Here is a tiny trained network, its code and every weight. The questions are about switching its units off for an input and a class, where a switched-off unit gives its printed mean instead of its output.

import numpy as np


def w(rows, s, z=0):
    codes = np.array(rows[::2]) - 128.0
    scale = np.full(codes.shape[1], s)
    scale[-1] = z or s
    return codes * scale


def f(y):
    return np.maximum(y, 0)


def log_softmax(a):
    a = a - a.max(-1, keepdims=True)
    return a - np.log(np.exp(a).sum(-1, keepdims=True))


def net(x, mask):
    res = np.array(x, float).reshape(1, 5) / 4 @ E
    y = f(res @ A[0][:, :-1].T + A[0][:, -1])
    res = res + np.where(mask, y, B[0][:, -1]) @ B[0][:, :-1]
    return log_softmax(res[-1] @ U[:, :-1].T + U[:, -1])


A, B = {}, {}
E = w([
[44,116,59,192,195,105,55],'x0',
[212,8,99,165,113,107,109],'x1',
[123,127,126,127,126,127,129],'x2',
[136,95,89,81,211,230,141],'x3',
[161,167,51,165,188,73,254],'x4',
],0.0085)
A[0] = w([
[167,156,62,162,186,81,249,39],'n0',
[125,171,157,167,85,28,100,49],'n1',
[135,93,105,73,208,214,129,83],'n2',
[212,126,182,91,78,137,177,100],'n3',
[115,158,108,99,158,175,132,67],'n4',
[61,219,163,72,145,126,148,16],'n5',
[77,127,82,203,178,104,59,51],'n6',
[116,101,196,100,81,200,19,65],'n7',
[177,63,126,157,120,118,111,7],'n8',
[111,161,178,177,81,31,112,49],'n9',
[49,239,166,92,141,148,151,8],'n10',
[172,127,176,80,62,150,171,14],'n11',
[101,130,86,138,115,131,105,25],'n12',
[93,122,101,181,160,115,82,9],'n13',
[185,141,191,82,81,146,168,67],'n14',
[75,107,104,138,142,122,86,70],'n15',
[74,116,77,175,154,101,59,84],'n16',
[91,83,193,81,94,159,32,24],'n17',
[138,124,93,92,195,219,133,68],'n18',
[221,2,108,162,118,92,118,82],'n19',
[115,123,125,141,111,143,140,83],'n20',
[119,98,110,77,185,184,137,1],'n21',
],0.0091,0.0025)
B[0] = w([
[210,206,102,161,171,36,148,255],'n0',
[156,69,189,185,40,160,140,209],'n1',
[164,78,155,205,43,145,136,197],'n2',
[62,92,155,74,186,168,141,208],'n3',
[120,105,129,136,75,122,115,162],'n4',
[84,159,47,91,104,143,42,203],'n5',
[84,92,170,75,189,170,176,209],'n6',
[227,210,96,168,168,31,174,224],'n7',
[113,162,67,89,103,147,79,167],'n8',
[142,62,168,204,50,158,142,213],'n9',
[114,156,48,63,85,148,46,216],'n10',
[78,107,154,92,176,175,182,188],'n11',
[128,102,129,119,160,144,135,144],'n12',
[88,101,164,83,192,158,159,173],'n13',
[77,83,176,73,198,169,175,197],'n14',
[98,113,146,105,166,147,163,169],'n15',
[86,106,176,84,191,174,178,202],'n16',
[196,218,107,153,177,36,180,210],'n17',
[149,65,192,206,47,121,130,190],'n18',
[82,179,35,59,95,159,2,222],'n19',
[127,119,141,129,133,117,120,128],'n20',
[160,104,161,182,65,138,138,168],'n21',
],0.0078,0.0098)
U = w([
[185,195,111,157,177,32,180,254],'0',
[78,92,174,80,201,188,183,37],'1',
[106,153,60,87,77,156,10,83],'2',
[147,75,179,217,17,147,148,228],'3',
],0.012,0.00047)

Each question gives the input, the list of numbers given to net, and the class t.
The units are the neurons (one row each of A and B). Each row of codes is followed by its name. A weight is (code - 128) times the scale printed after its matrix; where a second scale follows, it is the last column's (A, B and U).
mask holds one flag per neuron, in row order. A switched-off neuron (its flag False) gives its mean, the last column of its row in B, instead of its output. The means were averaged over made-up inputs and are rounded, as every weight is.
A unit's drop is (log p(t) with every unit on - log p(t) with that unit switched off) / (log p(t) with every unit on - log p(t) with every unit switched off).
The circuit of an input: a set's keep is (log p(t) with only the set's units on - log p(t) with every unit switched off) / (log p(t) with every unit on - log p(t) with every unit switched off). Starting from the 12 units with the biggest drops (on a tie, the unit counted first), units are removed one at a time, each time the one whose removal leaves the highest keep (on an exact tie, the one counted first), for as long as the keep stays at least 0.8.
units of the circuit, in order: the units of the circuit, biggest drop first
most important unit: the unit with the biggest drop
top k neurons: the k neurons with the biggest drops, biggest first
drop of u: that unit's drop, to one decimal
input [2,-8,6,-7,6], class 2: units of the circuit, in order : [n10]
input [-6,-1,-8,-2,5], class 1: top 3 neurons : [n3; n7; n14]
input [-1,-2,4,6,-5], class 3: top 4 neurons : [n2; n0; n18; n21]
input [4,-6,-3,6,-6], class 0: top 3 neurons : [n7; n17; n19]
input [-4,-2,1,1,-6], class 0: top 2 neurons : [n7; n17]
input [-8,3,4,-1,7], class 1: top 2 neurons : [n3; n14]
input [-5,-2,6,-1,-4], class 1: top 4 neurons : [n0; n14; n11; n3]
input [4,5,-2,6,-4], class 3: top 2 neurons : [n2; n18]
input [7,-5,-5,-8,-5], class 3: top 2 neurons : [n9; n1]
input [4,-8,6,-2,6], class 2: top 4 neurons : [n10; n5; n7; n17]
input [7,7,8,8,-3], class 3: top 3 neurons : [n2; n18; n21]
input [8,-7,7,-4,3], class 1: drop of n16 : 0.2
input [-3,-3,0,5,-7], class 0: drop of n7 : 0.4
input [-1,2,1,-5,3], class 3: drop of n17 : 0.1
input [-3,2,1,0,0], class 1: most important unit : n10
